Below are the code and all the weights of a small trained network. Each question names an input and a class and asks about switching units off, where a switched-off unit gives its printed mean instead of its output.

import numpy as np


def w(rows, s, z=0):
    codes = np.array(rows[::2]) - 128.0
    scale = np.full(codes.shape[1], s)
    scale[-1] = z or s
    return codes * scale


def norm(h):
    return h / np.sqrt((h * h).mean(-1, keepdims=True) + 1e-5)


def f(y):
    return y / 2 * (1 + np.tanh(0.7978845608 * (y + 0.044715 * y**3)))


def log_softmax(a):
    a = a - a.max(-1, keepdims=True)
    return a - np.log(np.exp(a).sum(-1, keepdims=True))


def net(x, mask):
    res = np.array(x, float).reshape(1, 8) / 4 @ E
    u = 0
    for l in range(2):
        y = f(norm(res) @ A[l][:, :-1].T + A[l][:, -1])
        res = res + np.where(mask[u : u + 16], y, B[l][:, -1]) @ B[l][:, :-1]
        u += 16
    return log_softmax(norm(res)[-1] @ U[:, :-1].T + U[:, -1])


A, B = {}, {}
E = w([
[127,127,134,128,127,132,124],'x0',
[128,126,126,130,124,128,127],'x1',
[123,133,118,133,128,125,134],'x2',
[10,99,169,133,109,78,108],'x3',
[108,37,135,147,167,172,194],'x4',
[130,124,128,129,124,126,129],'x5',
[131,125,141,120,132,136,120],'x6',
[111,143,105,41,52,167,150],'x7',
],0.012)
A[0] = w([
[118,94,123,57,72,175,219,22],'0.n1',
[109,63,138,86,117,191,228,59],'0.n2',
[215,126,137,194,141,136,130,102],'0.n3',
[151,59,92,132,179,202,178,97],'0.n4',
[152,156,163,158,138,80,56,136],'0.n5',
[244,145,101,124,147,177,146,254],'0.n6',
[116,174,113,49,36,160,129,87],'0.n7',
[81,142,141,54,95,133,155,24],'0.n8',
[157,144,112,74,75,177,159,63],'0.n9',
[163,142,81,60,54,195,175,53],'0.n10',
[214,198,78,102,159,165,105,145],'0.n11',
[188,107,101,130,172,197,184,99],'0.n12',
[140,119,134,119,105,138,154,85],'0.n13',
[144,38,149,187,145,168,171,117],'0.n14',
[67,109,134,124,153,112,175,77],'0.n15',
[102,140,121,51,80,169,159,155],'0.n16',
],0.011,0.0072)
B[0] = w([
[163,113,49,175,149,158,8,183],'0.n1',
[171,88,85,189,150,166,46,200],'0.n2',
[35,133,58,112,120,168,142,165],'0.n3',
[115,151,114,66,200,90,145,198],'0.n4',
[150,128,83,162,120,112,69,174],'0.n5',
[96,159,112,146,132,214,167,245],'0.n6',
[127,124,186,84,139,120,226,200],'0.n7',
[114,51,101,118,57,108,144,153],'0.n8',
[169,186,132,126,147,114,121,166],'0.n9',
[170,191,181,143,144,101,81,192],'0.n10',
[153,65,139,194,62,166,135,206],'0.n11',
[64,168,102,117,187,67,113,187],'0.n12',
[139,131,116,109,134,172,133,126],'0.n13',
[155,154,138,75,185,110,186,200],'0.n14',
[201,103,161,148,72,128,111,157],'0.n15',
[141,162,92,99,94,139,128,207],'0.n16',
],0.011)
A[1] = w([
[82,64,72,112,115,158,74,64],'1.n1',
[107,152,88,182,115,143,108,141],'1.n2',
[153,107,154,37,135,110,106,72],'1.n3',
[138,106,174,167,160,8,97,59],'1.n4',
[78,93,203,148,209,122,232,107],'1.n5',
[222,72,137,85,149,58,116,130],'1.n6',
[90,167,111,187,87,180,152,57],'1.n7',
[130,124,166,73,101,39,95,99],'1.n8',
[172,126,105,148,102,122,64,141],'1.n9',
[163,45,113,86,164,98,120,34],'1.n10',
[89,79,47,176,125,198,143,132],'1.n11',
[147,112,105,173,184,100,90,44],'1.n12',
[132,75,171,118,181,108,161,44],'1.n13',
[103,28,113,169,152,185,112,146],'1.n14',
[79,108,128,25,111,105,145,25],'1.n15',
[172,185,121,115,134,206,155,2],'1.n16',
],0.012,0.0033)
B[1] = w([
[174,167,189,215,102,173,63,187],'1.n1',
[140,68,150,77,145,104,108,207],'1.n2',
[94,76,106,129,91,119,122,145],'1.n3',
[122,135,246,118,192,95,149,211],'1.n4',
[78,84,72,185,37,191,236,233],'1.n5',
[40,100,184,148,64,77,153,178],'1.n6',
[145,91,174,87,42,86,97,190],'1.n7',
[127,108,34,83,183,103,153,189],'1.n8',
[51,67,134,138,182,135,140,213],'1.n9',
[143,122,190,170,43,105,105,169],'1.n10',
[167,77,107,110,99,95,13,254],'1.n11',
[113,152,156,47,83,125,166,201],'1.n12',
[115,148,148,166,21,179,148,167],'1.n13',
[154,118,115,161,52,158,87,226],'1.n14',
[209,89,1,65,139,120,107,174],'1.n15',
[96,142,226,138,163,13,137,226],'1.n16',
],0.009,0.0061)
U = w([
[145,64,110,174,65,161,38,253],'0',
[65,133,46,158,201,191,221,131],'1',
[78,116,210,118,219,37,105,122],'2',
[61,74,209,192,78,132,226,42],'3',
[178,218,240,121,69,134,163,115],'4',
[203,203,83,112,252,165,69,83],'5',
[127,122,46,30,105,62,158,102],'6',
],0.02,0.0041)

Each question gives the input, the list of numbers given to net, and the class t.
The units are the neurons (one row each of A and B). Each row of codes is followed by its name. A weight is (code - 128) times the scale printed after its matrix; where a second scale follows, it is the last column's (A, B and U).
mask holds one flag per neuron, layer by layer. A switched-off neuron (its flag False) gives its mean, the last column of its row in B, instead of its output. The means were averaged over made-up inputs and are rounded, as every weight is.
A unit's drop is (log p(t) with every unit on - log p(t) with that unit switched off) / (log p(t) with every unit on - log p(t) with every unit switched off).
The circuit of an input: a set's keep is (log p(t) with only the set's units on - log p(t) with every unit switched off) / (log p(t) with every unit on - log p(t) with every unit switched off). Starting from the 12 units with the biggest drops (on a tie, the unit counted first), units are removed one at a time, each time the one whose removal leaves the highest keep (on an exact tie, the one counted first), for as long as the keep stays at least 0.8.
units of the circuit, in order: the units of the circuit, biggest drop first
unit that matters most: the unit with the biggest drop
k most important neurons: the k neurons with the biggest drops, biggest first
top k neurons in layer l: the k neurons of layer l with the biggest drops, biggest first
drop when u is switched off: that unit's drop, to one decimal
input [0,-6,-8,-7,0,6,2,6], class 4: units of the circuit, in order -> (1.n16)
input [7,6,-2,4,-8,-7,-5,0], class 2: units of the circuit, in order -> (0.n6; 1.n4)
input [7,2,0,6,0,6,-3,6], class 6: 3 most important neurons -> (0.n7; 0.n11; 0.n6)
input [-7,6,4,-4,0,2,3,3], class 4: 2 most important neurons -> (0.n11; 1.n16)
input [3,-5,-3,5,1,7,7,-2], class 3: 2 most important neurons -> (0.n1; 0.n16)
input [-4,5,-5,1,-2,4,-8,-3], class 2: 4 most important neurons -> (0.n6; 0.n11; 0.n2; 0.n1)
input [-5,4,0,4,-4,1,2,0], class 2: 2 most important neurons -> (0.n6; 0.n5)
input [8,-8,-1,1,8,2,8,2], class 0: top 3 neurons in layer 0 -> (0.n2; 0.n6; 0.n10)
input [8,-8,1,-5,8,5,1,1], class 5: 3 most important neurons -> (0.n2; 0.n7; 0.n1)
input [6,3,2,-6,-6,7,7,1], class 4: 3 most important neurons -> (0.n1; 0.n2; 1.n16)
input [-7,8,7,5,8,7,6,1], class 0: 2 most important neurons -> (0.n2; 0.n7)
input [-6,1,4,8,1,-8,-2,5], class 0: top 2 neurons in layer 0 -> (0.n14; 0.n4)
input [3,-8,0,0,5,2,4,-6], class 1: 2 most important neurons -> (0.n3; 0.n11)
input [-8,-8,-1,-6,-2,-3,-7,-1], class 0: units of the circuit, in order -> (0.n11)
input [7,-8,8,5,2,0,-2,1], class 0: top 2 neurons in layer 0 -> (0.n10; 0.n7)
input [8,4,8,-4,5,-8,1,1], class 5: 2 most important neurons -> (0.n2; 0.n7)
input [-2,4,-2,-7,0,0,-1,7], class 4: 3 most important neurons -> (0.n7; 1.n16; 0.n11)
input [8,6,6,2,-6,4,0,0], class 2: drop when 1.n4 is switched off -> 0.2
input [7,4,-2,-4,-8,8,8,-1], class 0: drop when 0.n11 is switched off -> 0.7
input [4,-6,5,-4,-1,-7,6,7], class 4: unit that matters most -> 0.n7
input [0,3,0,-6,1,4,1,-5], class 1: drop when 0.n12 is switched off -> 0.2
